Here is a tiny trained network, its code and every weight. The questions are about switching its units off for an input and a class, where a switched-off unit gives its printed mean instead of its output.

import numpy as np


def w(rows, s, z=0):
    codes = np.array(rows[::2]) - 128.0
    scale = np.full(codes.shape[1], s)
    scale[-1] = z or s
    return codes * scale


def f(y):
    return np.maximum(y, 0)


def log_softmax(a):
    a = a - a.max(-1, keepdims=True)
    return a - np.log(np.exp(a).sum(-1, keepdims=True))


def net(x, mask):
    res = np.array(x, float).reshape(1, 2) / 4 @ E
    y = f(res @ A[0][:, :-1].T + A[0][:, -1])
    res = res + np.where(mask, y, B[0][:, -1]) @ B[0][:, :-1]
    return log_softmax(res[-1] @ U[:, :-1].T + U[:, -1])


A, B = {}, {}
E = w([
[222,43,83,251,189,214,162,9,81,219,86],'x0',
[238,166,225,86,72,168,211,104,3,137,185],'x1',
],0.0061)
A[0] = w([
[198,92,154,183,165,223,205,41,39,183,101,149],'N0',
[3,134,101,89,111,55,22,183,228,105,109,254],'N1',
[21,146,109,98,127,14,19,197,228,101,120,251],'N2',
[206,135,192,119,68,197,237,91,18,140,206,185],'N3',
[133,194,206,72,19,130,143,126,78,108,229,208],'N4',
[135,41,28,209,239,186,94,58,162,177,19,239],'N5',
],0.0056,0.0024)
B[0] = w([
[216,117,103,70,142,164,183,220,21,199,127,227],'N0',
[42,214,95,196,108,74,28,177,231,144,123,250],'N1',
[28,224,104,184,113,62,37,186,236,172,127,254],'N2',
[227,183,178,33,78,48,193,183,55,162,169,230],'N3',
[138,179,204,166,55,28,168,138,136,77,179,221],'N4',
[84,32,45,162,240,239,120,65,107,112,2,240],'N5',
],0.0065,0.0094)
U = w([
[69,96,114,188,158,134,49,24,190,88,72,58],'0',
[79,229,126,156,83,67,40,211,206,129,146,175],'1',
[179,171,239,64,13,43,210,133,94,108,238,190],'2',
[206,96,114,46,151,155,164,141,67,201,101,9],'3',
[131,13,99,158,181,205,154,3,99,94,71,200],'4',
],0.0051,0.0015)

Each question gives the input, the list of numbers given to net, and the class t.
The units are the neurons (one row each of A and B). Each row of codes is followed by its name. A weight is (code - 128) times the scale printed after its matrix; where a second scale follows, it is the last column's (A, B and U).
mask holds one flag per neuron, in row order. A switched-off neuron (its flag False) gives its mean, the last column of its row in B, instead of its output. The means were averaged over made-up inputs and are rounded, as every weight is.
A unit's drop is (log p(t) with every unit on - log p(t) with that unit switched off) / (log p(t) with every unit on - log p(t) with every unit switched off).
The circuit of an input: a set's keep is (log p(t) with only the set's units on - log p(t) with every unit switched off) / (log p(t) with every unit on - log p(t) with every unit switched off). Starting from all 6 units, units are removed one at a time, each time the one whose removal leaves the highest keep (on an exact tie, the one counted first), for as long as the keep stays at least 0.8.
circuit, biggest first: the units of the circuit, biggest drop first
k most important neurons: the k neurons with the biggest drops, biggest first
drop of u: that unit's drop, to one decimal
input [3,-6], class 0: 2 most important neurons	[N5; N0]
input [-1,2], class 2: circuit, biggest first	[N5; N2]
input [7,0], class 4: circuit, biggest first	[N5]
input [2,4], class 2: circuit, biggest first	[N5; N3]
input [1,-8], class 0: 4 most important neurons	[N5; N3; N4; N0]
input [2,-5], class 0: circuit, biggest first	[N5; N3]
input [1,-1], class 4: circuit, biggest first	[N2; N1; N3]
input [1,-7], class 0: 2 most important neurons	[N5; N3]
input [3,-5], class 0: 2 most important neurons	[N0; N3]
input [1,-2], class 0: drop of N0	0.2
input [2,-1], class 4: drop of N1	0.1
input [1,-4], class 0: drop of N3	0.2
input [1,3], class 2: drop of N5	0.4
